Here is a tiny trained network, its code and every weight. The questions are about switching its units off for an input and a target symbol, where a switched-off unit gives its printed mean instead of its output.

import numpy as np


def w(rows, s, z=0):
    codes = np.array(rows[::2]) - 128.0
    scale = np.full(codes.shape[1], s)
    scale[-1] = z or s
    return codes * scale


def norm(h):
    return h / np.sqrt((h * h).mean(-1, keepdims=True) + 1e-5)


def f(y):
    return y / 2 * (1 + np.tanh(0.7978845608 * (y + 0.044715 * y**3)))


def softmax(a):
    e = np.exp(a - a.max(-1, keepdims=True))
    return e / e.sum(-1, keepdims=True)


def log_softmax(a):
    a = a - a.max(-1, keepdims=True)
    return a - np.log(np.exp(a).sum(-1, keepdims=True))


def net(x, mask):
    ids = ['αεζθλμξσφψω'.index(c) for c in x.split()]
    T = len(ids)
    res = E[ids] + P[:T]
    r = norm(res)
    for j in range(3):
        rows = slice(3 * j, 3 * j + 3)
        q, k, v = (r @ M[0][rows].T for M in (Q, K, V))
        z = softmax(np.where(np.tri(T) > 0, q @ k.T / 3**0.5, -1e9)) @ v
        o = O[0][rows]
        res = res + np.where(mask[j], z, o[:, -1]) @ o[:, :-1]
    y = f(norm(res) @ A[0][:, :-1].T + A[0][:, -1])
    res = res + np.where(mask[3:7], y, B[0][:, -1]) @ B[0][:, :-1]
    return log_softmax(norm(res)[-1] @ U[:, :-1].T + U[:, -1])


Q, K, V, O, A, B = {}, {}, {}, {}, {}, {}
E = w([
[166,177,191],'α',
[18,180,163],'ε',
[200,151,98],'ζ',
[142,84,107],'θ',
[196,147,97],'λ',
[157,158,179],'μ',
[148,159,182],'ξ',
[151,168,171],'σ',
[55,67,171],'φ',
[196,152,99],'ψ',
[142,236,10],'ω',
],0.0011)
P = w([
[254,149,224],'0',
[196,135,198],'1',
[183,123,184],'2',
[159,110,177],'3',
[136,105,156],'4',
[120,97,137],'5',
[118,105,128],'6',
[116,107,135],'7',
[126,107,139],'8',
],0.00037)
Q[0] = w([
[42,8,46],'h0',
[212,224,218],'h0',
[186,200,206],'h0',
[78,58,23],'h1',
[4,22,20],'h1',
[240,233,239],'h1',
[219,134,203],'h2',
[41,113,70],'h2',
[35,119,63],'h2',
],0.0038)
K[0] = w([
[220,197,254],'h0',
[55,66,43],'h0',
[49,47,47],'h0',
[218,158,158],'h1',
[219,154,207],'h1',
[40,106,62],'h1',
[231,159,177],'h2',
[19,95,70],'h2',
[22,96,83],'h2',
],0.0037)
V[0] = w([
[118,48,113],'h0',
[83,65,141],'h0',
[115,232,146],'h0',
[27,81,188],'h1',
[234,85,169],'h1',
[139,62,201],'h1',
[8,159,127],'h2',
[207,50,129],'h2',
[33,41,165],'h2',
],0.0016)
O[0] = w([
[163,68,106,33],'h0',
[107,60,109,65],'h0',
[86,187,179,234],'h0',
[5,101,201,120],'h1',
[227,86,210,198],'h1',
[110,58,226,176],'h1',
[215,129,172,42],'h2',
[32,190,81,125],'h2',
[221,218,154,2],'h2',
],0.0015,0.00083)
A[0] = w([
[57,96,129,56],'n0',
[152,36,152,197],'n1',
[251,132,28,4],'n2',
[146,176,151,224],'n3',
],0.0033,0.0013)
B[0] = w([
[171,123,250,106],'n0',
[149,104,58,153],'n1',
[31,107,186,82],'n2',
[94,78,77,248],'n3',
],0.0023,0.0013)
U = w([
[186,177,153,120],'α',
[21,199,218,190],'ε',
[80,109,80,52],'ζ',
[179,40,36,208],'θ',
[76,107,81,69],'λ',
[154,131,136,11],'μ',
[154,130,132,1],'ξ',
[228,195,147,232],'σ',
[130,2,205,154],'φ',
[85,106,84,46],'ψ',
[96,225,18,151],'ω',
],0.0072,0.0033)

Each question gives the input, a string of symbols that net reads in full, and the target symbol t.
The units are the heads (3 rows each of Q, K, V and O) and the neurons (one row each of A and B). Each row of codes is followed by its name. A weight is (code - 128) times the scale printed after its matrix; where a second scale follows, it is the last column's (O, A, B and U).
mask holds one flag per unit, heads first, then neurons. A switched-off unit (its flag False) gives its mean, the last column of its rows in O or B, instead of its output. The means were averaged over made-up inputs and are rounded, as every weight is.
A unit's drop is (log p(t) with every unit on - log p(t) with that unit switched off) / (log p(t) with every unit on - log p(t) with every unit switched off).
The circuit of an input: a set's keep is (log p(t) with only the set's units on - log p(t) with every unit switched off) / (log p(t) with every unit on - log p(t) with every unit switched off). Starting from all 7 units, units are removed one at a time, each time the one whose removal leaves the highest keep (on an exact tie, the one counted first), for as long as the keep stays at least 0.8.
circuit, biggest first: the units of the circuit, biggest drop first
most important unit: the unit with the biggest drop
k most important neurons: the k neurons with the biggest drops, biggest first
which heads matter: for each layer, one digit per head in row order, 1 if its drop is at least 0.15 and else 0, layers parted by /
drop when u is switched off: that unit's drop, to one decimal
input ξ ψ σ θ α θ ψ σ, target θ: circuit, biggest first => [h0]
input σ σ φ σ, target φ: which heads matter => 110
input θ φ σ, target φ: circuit, biggest first => [h1; h0]
input σ μ θ φ α, target φ: which heads matter => 110
input α α σ ω μ, target ω: which heads matter => 010
input ε ξ σ σ σ θ μ, target θ: circuit, biggest first => [h0; n1]
input λ σ θ ξ, target θ: circuit, biggest first => [h0; n1]
input σ ω ζ α, target ω: circuit, biggest first => [h1; n0; h2]
input ψ σ σ α σ φ ξ, target φ: 2 most important neurons => [n1; n2]
input α θ σ ζ μ, target θ: 2 most important neurons => [n1; n0]
input σ α φ λ ψ σ ω σ, target ω: 2 most important neurons => [n2; n3]
input σ φ σ ε σ φ α, target φ: 2 most important neurons => [n1; n2]
input ω λ σ ω ε σ, target ω: drop when h1 is switched off => 0.8
input ε σ σ σ ψ α θ α, target θ: most important unit => h0
input σ σ θ σ ψ σ σ, target θ: drop when h1 is switched off => 0.2
